In the rows, 128 means zero.
[118 126 136 130 114 122 107 114 134  93 137 126 115 140 122 138 145 140
 159 156 129 113  84 120 142 147  89  59 101 104 156 121 110 125 138 133
 124 147 145 114 119 121 169 131  83  64 176 144  77]	4
[135 153 135 145  76 138 129 111 130 135  83  92 144 166  83 165  59  97
 163 128 111 164 197 115 103 119  94 162  99 127 205 120 130  97  83 111
 144 146 101 166 150 121 121 132  91 136 107  94 139]	10
[128 114 158 107 158 149 165 135 176 113 133  94 150 123  97 133 150 159
 155 170 111 113 116 103 161 124 133  55 165 142  79 119 101 175 129 120
 138 127  93 129  91 128 159 132 136 100 137 132  62]	9
[113 141 154  97 151 198 168 145 135  87 125 113 121 109 150 153 152 133
 159 138 114 116 123 109 136 109 156  47 134 119 104 135 140 137 166  89
 148  93 116 148 117 114 110 173 140 142 134 141  93]	1
[101 127 157 126 163 109 158  45  98 140 112 141 146 130 167 173 141 135
 113 157 186 110 129 131  55  81 153 125  70 122 155 123 121 121 152 129
 105 158 136 148 141 109 123 154 140 107 143 111 107]	10
[ 96 102 113  99 138 133 161 155 133 148 145 145 147 148 134 142 154 164
 153 118 146 122 103 112 172 150 167  19 133 112  77 136 101 144 154  56
 140 128 131 115  70 117 118  86 114 118 129 140 114]	5
[112 102 121  93 111 118 167 141 125 139 137 106 137 116 105 154 156 147
 132 102 129 114  98 127 148 119 116  77 156 161 140 108 140 181 161  73
 113 104 103 151 111 108 128 139 166 126 104 122  91]	2
[108 120 140 130 111  50 132  91 113 129 148 195  89 129 142 133 176 146
 115 108 150 112  92 165 172 118 111 120 103 151 167  98  97 133 125 122
 123 156 145 129 138 117 168 119  94 104 148 151  51]	0
[134 133 112 101 132 146 144  96 155 148 143 139 118 151  70 133 170 138
 131 104 104 145  97 136 155 115  76 117 142 180 166 113 125 141 119 138
 135 109  90 155 116 102 154  99 144 129 116 120  53]	0
[136 138 177 116 150 192 182 166 132 139 131  97 150 163  94 146 132 138
 205 207  91 145 178 101 118 133 131 133 167 129 100 122 123 155 125 130
 123  71 136 141 137 116 141 147 100 115 135 108 147]	9
[115 124 123 111 110  50 141  46  48 118 126 173 108 118 146 161 174 126
 129 131 109  82  94 166  84  75 142 112 172 119 189  98 101 179 132  82
 111 134 126 122 161  78 174 100  98 132 145 171  69]	1
[132 106 101 133 128 143 139 128 137 139 133  97 136 144  82 144 151 147
 142 136 116 108 121 140 142 115  58  92 137 135 146 125 114 132 181 103
 137 124 106 173  91 123 142 137 125  99 123 126  77]	0
[107 107 127 100 128 169 151  83 115 120 131 142 150 123 115 151 170 123
 147 103 117 108 114 147 136  51  95  78 184 120 154 130  95 122 143  87
 175 108 123 154 108  83 131 113 104 136 119 122 104]	8
[ 81 116 150 101 103 125 156 125 143 107 129  98 120 131 152 146 127 126
 154 106 115 100 115 118 164 156 142  32 112 150 145 111 118 126 153 130
 149 145 123 161  80  75 183 123 137 126 183 157  37]	3
[124 125 137 116 141 149 158 121 137 123 157 145 134  88 141 137 185 137
 144 129 133 107  94 146 141  89  88  90 149 123 118 128 150 114 171 102
 158 108 138 123 147 115 111 165 133  81  91 132 139]	2
[103 168 113 119 133 105 162 106 117 139 127 181 106 145 122 136 166 135
 130  99 102 144 149 142 144 139 104 181 164 175 181 134 103 161 107 101
 111 121  76 126 189 108 148 108  93 164 136 136  96]	3
[134 132 168 139 114 148 141 103 108 104 155 125 154 131 113  98 137 113
 146 110 128 154 151 138 204 133 150 171 113 131  51 109 111 129 103 142
 134  91 169 150 126 127 131 116  93  84 103 119 167]	6
[120 126 138 135 123 134 119 135  77 147 100 156  71 159 147 199 130 150
 165 169 135 103 198 190  87 137  33 109  49 136 224 122 117 128 135 154
 152 150 174 134 145 158 159 146  65  77 167 151 103]	10
[123  97 144 130 157 133 118 204 147 112 135 138 138  87  96 124 157 120
 134 113 120 106 162  98 173  97 167  83 183 132  91 116  87 136 144  80
 104  94 125 146  84 130 151 127 142 162 139 155 124]	8
[112 133 191 136 134 129 132 108 147 103 119 102 124 143 108 151  80 117
 145 144  78 167 187 109 124 125 114 179  47 138 120 101 134 149  28 126
 137 138 142 192 117 155 154 194 113 134 108  90 125]	11
[112 108 118 109 151 194 124 136 142 136 122  89 174 145 118 160 121 154
 137 143 132 102 118 108 150 102 136  69  96 145  98 121 124 171 116  90
 143 126 143 180  77 168 151 130 143  37 143  90 118]	8
[ 98 141 148 114 126 141 149 116 159 147 132 107 126 145  85 166 143 145
 124  92 149 147 113 135 140 125  97  80 128 144 172 116 143 104 160 129
 150 136  97 168  79 123 126 133 132 132 165 127  84]	6
[133 115 113 102 147 106 144  96 166 128 142 126 187 115 120 150 192 150
 118  75 141 114 104 137 157 114 125  77 127 147 116 131 134 139 179 119
 134 113  88 118 118  80 101 139 114 110 131 138  87]	7
[107  81 125 128 138 202 130 140 105 150 100 132 146 154 135 154  98 142
 143 176 121 112 148  99 145 115  82 144  97 117 104 130 114 129 130 108
 191 113 138 134 122 158 104 106 101  84  80  87 149]	7
[122 130 113 113 105  83 135  88  98  99 148 122 105 129  84 126 159 135
 126 109 125 102 102 143 162 125 116  95 153 158 143 108  92 158 139 110
  95 126 118 153  99  86 168 106 122  97 141 155  56]	1
[127 112 140 120 129 198 132 129 105 121 134  87 118 178 131 181 104 115
 154 172 112 126 161 145 146 110  78 137 118 131 148 130 143 127 126 123
 165  93 137 154 134 142 132 131 124  73 117 101 129]	4
[ 98 116 123 138 133  45 133 100  77 157 109 147 126 133 159 160 136 133
  84  99 131 114 112 130  95 123 163  84  75 106 158 117 125 153 115  91
 112 171 137 167 113 138 163 120 119 132 123 143  87]	5
[145 120 121 117 114 145 110 152 143 132 146 141 118 143  72 131 142 142
 153 113  92 131  99 127 135 153  55  62 108 134 170 128 133 130 143 102
 136 100 151 150  92 123 150 129  93  51 147 164 114]	0
[106 125 153 119 124 152 157 115  62 101 130 128 153 159 151 148 139 118
 186 172 137 109 174 112 103 123 116 129  31 105 148 112 117 106 155 165
 111 163 185 131 108 126 186 162  92  54 168 109 141]	4
[132 110 131 122 130 138 148 145 158 109 118 104 141 151  82  99 154 137
 161 111 120 108  84 136 175 129  85 109 129 168 112 124 120 144 168 103
 138 102 117 135  86 122 173 104 138  76 121 126  88]	0
[135 102 118 105 159 174 140 117 152 158 164 137 141 115 128 135 164 135
 138 152 129  97 174 132 139  78 137 107 140 136  85 144 121 128 158 129
 154 110 150 110  90 123  88 138 153  83  83 102 115]	8
[125 130 155 113 128 120 135 148 145 127 123  73 140 136  45 148 139 126
 155  95 121 136  94 142 162 146  29 119 123 148 173 116 129 138 149 110
 111 101 118 132 115 105 131 125 141  89 129 128 109]	2
[104 143 171 133 153  47 161 153 116 183  86 180  85 141  98 156 177 150
 112 160 144 125 144 113  72 139 141 153 218 138 187 124 107 183 146  85
  81 122  58 117 155 112 118 129 136 231 123 136  83]	9
[105 160 170 132 113 129 139  99  96 165 107 152 145 146 147 132 203 138
 138 152 152 124 162 149  97 177 103 158  78 102 160 129 134 106 145 154
 156 143 145  64 155 141 110 120 113 106 153 129 155]	4
[116 129 139 124  88 138 129 160 131 141 128 133 125 176 134 130 145 142
 118 138 171 128 144 133 150 151 128 107 132 153 130 129 140 125 123  91
 139 119 108 120 133 165 108 127 163  97 147 123 140]	8
[115 130 170 164 104  76 143 105 133 110  91  94  83 152 125 137 103 106
 154 158  94 165 151 178 135 157  50 143  68 135 102 107 118 111  61 138
 164 111 148 141 165 165 132 117  62 105 110 114 137]	5
[105  95 117 126 162 150 155 126 129 128 124 105 142 117 132 138 138 117
 114 126 138  84 115 122 118 120  95 103 120 137  99 156 117 106 194 109
 154 117 129 161  99 101 130 120 149  69 104 125 134]	3
[128 120 110 113 115  42 118  57  74 144 108 148 119 175 112 135 170 154
 124  96 133  94  88 195 113 111  65  61  86 130 173 118 124 182 113 152
 115 134  90 134 121  84 111 108 128  69 151 167  32]	7
[115 119 149 104 158 114 165  95  95 132 143 128 149 117 104 152 191 155
 123 144 127 119 100 118 109 121 115  80 136 136 166 127 106 172 129 118
 121 145 127 150  84  96 165 128 117  69 149 144  66]	9
[111 148 144 119 126 103 158 108 106 164  93 124 106 166  95 166 156 140
 143 147 136 139  92 173  91 163  70 135 154 149 131 129 127 164 119 111
 113 136  79 146 185 121  96 124 105 157 150 121 112]	6
[123 103 138 122 112 105 137 150 149 131 149 104 160 131 125 102 140 142
 131  98 100 115  85  78 157 166 149  45 119 132 132 113 143 137 151  88
 112 136 109 133  77 130 163 130 137  75 144 160  87]	0
[108 116 155 119 154 181 122 143 172 119 164 134 114 153 129 166 117 136
 126 122 126 124 173 119 189 126  87  72  60 146 110 127 122  97 108 151
 162 139 132 172 100 171 129 153  77  13 104 119 132]	0
[ 69  85 142 114 146 200 160 144  86 128 144 139 111 135 162 192 126 140
 139 186 154 105 191 133 121 101 159  95 124 112 107 155  93 132 138  93
 190 102 178 174  94 109  89 116 101 103 113 111 146]	3
[109 130 113 124 130 152 172 110 170 112 134  69 153 139  75 151 184 140
 151 110 135 161 135 141 107  99 107  93 161 137 150 124 145 127 190 114
 139  99  75 167 100 107 109 158 117 167 143 106  72]	6
[110 152 147 143 132 142 130 137  68 126  85 143 114 169 128 137 124 113
 128 160 180 139 119  99  55 177 120 134  43 115 174 127 143  80 136 141
 111 152 154 139 113 175 162 122 158  67 185 129 175]	4
[119 100 143 103 143 134 122 139 125 145 140 153 113  99 100 155 161 139
 150 125 122 121 100 151 135 108 123  64 181  96 140 105 109 179 167  72
 134  98 160 119 114 127 107 103 104 150 146 171  89]	6
[106  94 164 142  97  98 161 175  69 114 114 104 111 143 108 118  75 105
 133 127 119 129 153 107 107 117 191 143 219 126 103 157 118 102 105  48
 136 111 114 158  89 116 120 110 111 212  81 119 186]	5
[ 92 162 142 114 122  51 134  84 139 184 111 181 124 131 155 138 170 136
 124 119 106 132  94 149 143  83  77 160 130 129 192  70 122 173  76 115
  86 171  77  93 236 114 157 132 120 191 150 107  90]	4
[147  89 148 107 174 179 151 123  73 116 162 147 149 136 121 184 140 121
 134 154 162  93 180 122 117  84 182 117 193 110  98 159 113 106 166  97
 170 122 128 140  80 129 109 137 134  89  94 135 147]	9
[142 132 121  96 124 120 130  87 133 120 168 126 124 122  99 170 159 146
 136 114  84 120 125 142 158 114  93  94  85 160 177 105 116 166 118 135
 117  93 127 162  98  89 152 124 129  52 145 156  31]	11
[139 148 111 133  83 124 116 140 103 138 127 128 145 167  89 117 170 141
 164 122 134  89 153 122  97 152 134  88 107 153 188 117 139 105 151 154
 137 161 105 133  80 132 189 115 136  65 150 139 113]	0
[101 115 125 115 126 165 129 132 130  93 138 123 176 151 103 124 174 134
 153 127 138  93 129 114 128 135  87  93 116 124 125 131 112 119 187 106
 147 134 119 124 116 120 166 137 122  84 155 140 131]	3
[100 116 105 128 151  77 147 118 158 159 148 141 109 149 146 135 122 138
 126  93 107 121 156 165 196 134  74 155 101 162 121 117 126 137 133 111
 116 146 114 123 137 149 151 129 109  79 150 139  81]	3
[100 115 130 107 124 125 146  77  90 113 133 128 158 128 147 185 186 142
 136 115 132  96 113 161 119 103 126  68  97 120 143 136 115 125 166  98
 185 133 143 143  90  86 146 123 102 109 140 136  80]	5
[ 94 108 134 112 134 123 140 136 145 142 116 122 136 129 106 189 142 161
 145 170 132 107  95 110 100 125 125  23 125 150 174 103 112 146 109 109
 168 150 142 171 108 114 171 100  84  92 164 132  99]	7
[ 96  98 136 108 155  91 155  91  97 137 141 112 135 117 101 167 126 114
 128  89 105 115 131 144  89  98 120 109 148 115 157 126 118 137 160  91
 129 153 128 155  92 115 116 148  95 129 139 150  90]	6
[ 99 133 149 129 149 130 121 137  79 135 156 157 139 136 153 107 177 144
 123 136 156 122 100 121 125 148 113 110  57 119 129  90 124 133 134 172
 108 167 190 133 121 151 191 141 145  71 177 148 154]	6
[142 117 175 158  90 122 134 138  72  90 125 100 138 137 161 143 109 105
 138 146  83 128 166 116 145 118 143 160  91 113 156 114 124 121  53 134
 150 113 131 165 144 122 177 119 105  95  94 139 138]	11
[108  92  88 132 133 161 120 130  66 166 159  95 128 165  88 159 114 137
  97  97 162 119 146 164 141 104  86 152 135 133 165 126 123  98 136 113
 176 166 137 175  96 191 122 118 145 101 123 107 133]	6
[114 130 115 102 120 138 131 104 138 125 110  94 142 148  81 155 123 157
 142 132 111 127 105 136 127 119  32  89  97 161 165 104 105 171 139 150
 108 121 110 166 122  96 143 145 113 112 174 120  76]	7
[148 122  92 129 123 141  92 140 107 137 125 161 127 153 112 133 188 142
 140 144 139  66 122 159 138 122  62 102 126 145 116 137  98 162 194  99
 109  67 119 115 151 118 131 114 142  28 135 145 116]	8
[140 148 148 123 115 127 140  92 152 160 150 104 119 126 115 109 121 117
 123 102  68 121  98 122 177 144  98  86 152 161 133 101 126 121 103 143
 123 102  92 165 152 121 142 103 131  72 112 154  91]	0
[115  79 113 120 174 142 148 151 122 125 134 135 153 116 133 132 127 151
 139 105 101 100 125 106 167 125 153  78 141 139  80 137 115 142 156  90
 146 106 136 148  54 121 154 114 104  85 138 161 113]	7
[123 145 106 107 127 235 137 169 133 119 130  95 118 160  73 120 151 142
 134 181 153 114 103 110 149 113 104  97 137 160 122 120 124 139 137 148
 133 100 148 173 111 140 171  80 175  64 118 106 126]	1
[107 121 126 151 122 111 112 158 121 119 114 116 143 173 111  96 147 124
 159 148 175  99 166 117  94 147 130 117 104 133 127 125 107 108 173 105
 107 152 131 106  72 146 167 138 172  74 172 123 150]	8
[146  85 106 112 113 176 154 120 122 121 146 124 121 110  82 155 152 134
 167 158 137 122  87 126 127 111 101 120 193 144 128 137 127 134 185  62
 130  82 129 116 129 115 131 103 116 101  94 114 104]	2
[128 105 113 124  75 152 121 156 120 107 119 130 156 133 135 116 169 141
 141 144 141  96  61 116 164 113 135  59 139 115 134 110 118 160 162  61
 148 110 113 138 133 120 144 100 151  95 129 145  79]	0
[131 136 109 125 115 168 112  69  86 126 118 132 130 187 103 170 119 141
 157 135 186 106 166 168 119 143  49 142  40 158 187 133  72  95 148 182
 150 188 154 128 110 111 192 107 109  62 158 107 119]	10
[140 111  86 133 159 110 154 133 151 160 105  79 150 145  64 132 142 150
 152 143 136 121 101 123 123 125 106 114 134 177 127 124 121 159 143  92
 122 109  84 144 122 123 122 102 152 104 115  92  80]	7
[120 165 197 129 134 121 153  74 105 119 110  88 142 144 120 126 127 101
 128 120  95 165 129 161 143  66 109 158 103 130 134 105 140 169   4 118
 137 105  90 198 196 116 108 173 146 105 113 100  91]	9
[148 112 184 169 117 118 151 113 124 194 113  87 153  77 120 107 119 118
  81 131 117 178 101 113 117 138 153 182 107 119 101 129 155 115  49 106
 143 136 139 136 166 161 116 101 130 151  83 102 167]	6
[ 93  92 150 122 158 123 144 155 163 117 143 108 113 119  88 166 129 130
 143 139 114  97 129  91 126 145 110  72 145 146  91 130 103 138 163  86
 117  93 104 146 133 127 116 151  94  79  83 119 123]	2
[126 125 117 152 128  89 115  65 120 172 125 149 121 133 124 120 190 158
 104 147 145 122  99 178 116  94  92 137 131 147 135 131 114 141  63 149
 130 137  99 134 170  79 143  92 121 126 112 117  99]	10
[123 104 171  97 109 155 156 110 154 125 131  60 131  96 136 154  67 111
 141 163 109 110 170 121 105 107 145  67  70 166  84 117 127 131  95 179
 151 117 175 166 117 105  91 151 103  50  99  98 144]	7
[133 124 152 151 155 119 118 133 106 110 119 117 136 128 118 161 130 127
 141 196 167 113 158  86  84 140 149 119 102 127 148 134  73 105 136 178
  92 186 156 134  68 107 196 122 131 118 164 115 134]	8
[123 109 132 133 169 145 143 103 106 150 139 119  85 130  87 149 122 128
 107  68 127 141 122 174 135 116  88  88 133 131 141 142 100 116 140 113
 151  86 127 175 101 133 117 110 124 125 130 160 101]	6
[116 107 123 118 115 154 104 127 164 113 141 117 138 131 115 154 115 126
 133 118 104 125 140 132 183  98  79 110 132 150 160 104 124 155 141  70
 145 100 136 162 117 115 158 132 120  79 128 142  86]	10
[128 124 124 147 149  70 119 112 125 130 133 126 101 124 117 143 139 129
 109 166 124 123 131 139  80 105  77 164 126 141 181 122 120 142 136 128
  79 163 122 122 150 133 184 164 134 140 156 126 104]	4
[166 148 175 124  74 125 155  79 119 166 122  90 128 117 129 146 136 131
 120 176 107 165 125 160 135 130  80 132  77 121 141 110 158 152  59 178
 131  93 146 138 190 135  70 122  97  30 117 118  93]	9
[127 132 147 108 153 113 149 139 126 134 132 140 133 133 119 163 180 159
 139 120 127 113  75 117 154 141 128  41 162 126 140 135 113 138 170 108
 129  92  99 111 103  96 133  80 114 143 127 155  91]	5
[ 84 121 136 114  79  80 129 113 141 119 127 120 157 188 125 171 145 157
 143 146 176 108 137 154 124 109  71  86 122 122 192 117 120 151 161  95
 122 161 118 129 125  84 113 147  81  75 148 122 119]	10
[102 149 169 133 144 175 147 131 119 146 126 104 125 173  95 177 111 146
 111 159 133 170 145  93 146 131 124 138  46 124 139 128 155 111  57 124
 144 103 134 194 122 162 100 131 111  65 116  85 134]	1
[ 93 146 157 124 150 166 153 123 126 106 131 136 115 135 161 154 138 121
 139 149 140  90 171 108 121 168 145 110  32 156 106 125 116  84 145 155
 186 176 189 140 116 157 202 157 107  46 124 116 151]	1
[143 122 122 125 142 135 133 125 150 146 122 108 147 124  98 139 148 129
  99  88 121 136  83 135 140 111  63 112 122 144 146 143 134 141 153  89
 123  95  91 169 117  94 107 131 152 102  96 122 125]	0
[106 127 202 106 156  94 163 113 119 146 102 178 116 108 131 156 194 140
 125 133 151 112 163 154 135 103 122 129 129 130 119 111 100 159 124 140
 123 152 105 110 140 125 130 148 117 173 132 137  77]	9
[131 112 137 141 117 108 107  84  58 112 137 143 110 138 128 134 129 116
 136 142 132  98 132 150  33 138 119 105  40 124 177 126 121  90 132 145
 154 169 194 145  95 138 186 161 130  54 175 161 123]	0
[107 119 135 100 142 131 146 144 103 116 137 164 100 129 130 136 151 138
 157 144 113 119 108 118 121 147 110  80 135 127 146 125 124 155 133  80
 135 119 155 107 128 158 123 132  93  79 139 145 125]	4
[130 145 143 135 115 132 149 123  95 184 141  99 113 133  93 129  74 112
 123 111 113 158 132 124  91 123 160 180 106 156 159 135 137 135  80 115
  90 107 160 172 161 123 122 126 110 103 118  97 152]	6
[118 125 117 128 132 167 124 169  54 103 123 131 169 149 124 146 142 132
 161 125 123 115 140 144 192  62  81 148 105  79 181 102 118 120 121 111
 177 122 158 137 116 169 143 114 121  90 141 124 149]	4
[110 132 148 117 139 158 144 174 120 112 109 148 115 131 154 131 143 150
 165 142  96 141  95 119 187 150 124  65 101 126 129 112 120 183 108  76
 138 115 164 127  99 163 198  83 105 100 154 164  86]	5
[104 142 135 122 147 138 144 124 152 109 123 118  94 153  82 132 168 146
 148 144 134 143  90 121 154 143  90  83 110 144 140 114  99 151 130 127
 100  99 123 143 113  98 165  99 119 109 151 129  61]	1
[111 109 130 128 119 117 147 180 119 140 148 101 162 138  69 147 178 147
 152 133 152  90 113 107 135 118 126 107 184 133 151 134 123 116 194  66
 121 107  79 120 120  89 128 132 161 131 116 123 115]	2
[109 115 145 110 104 103 157 104 171 136 118  70 145 107 101 152 148 145
 102 124 157 134  89 117  93 141 134  58 135 174 151 132 146 146 135  78
 118 125  95 161 119 103  90 136 133 107 129 117  86]	10
[124 113  90 159 154  92 106 110 106 158 114 151  89 154 124 140 130 138
 120 135 129 127 147 162 121 118  59 183 107 122 138 145 107 152 139 115
  82 112  89 131 152 110 119 129 134 144 136 123  81]	3
[128 127 138 111 129 135 139 116 172 113 133 105 151 128 112 141 146 132
 151 117  86 108 115 128 178 104  95  99 113 162 133 103 141 146 160 125
 136 115 107 163  79 108 172 138 137  70 140 136  52]	0
[119 118 159 122 162 147 133 189 114 138 118 135 141 150 122 107 138 131
 171 159 134  77 136 118 123 156  97 110  92 124  81 126 115 124 186 126
 105 144 162 119  93 147 152 146 145  56 147 147 173]	0
[117 110 146 121 133 124 122 118 104 164 114 146 113  74 132 198 115 131
 120 141  99 116 139 138 119  83  94 125  88 112 157 104 106 177 142  96
 105 126 146 161 144 124 122 145  92 123 141 136  82]	6
[111 164 139 126 102  88 121 125 130 149 125 147 109 159 147 148 174 150
 137 138 111 128 127 137 173 181  80 113 151 148 179 105 127 155 104 136
  99 137  38  98 191 122 134  96 117 134 177 163  66]	3
[127 124 110 137 113 186 127 187 104 118 101  62 116 181  83 157  49 118
 166 145 109 158 117 117 139 119  86 119  75 133 135 124 146  85  82 118
 174  98 139 193 112 180 130 120 136 119 126  76 140]	5
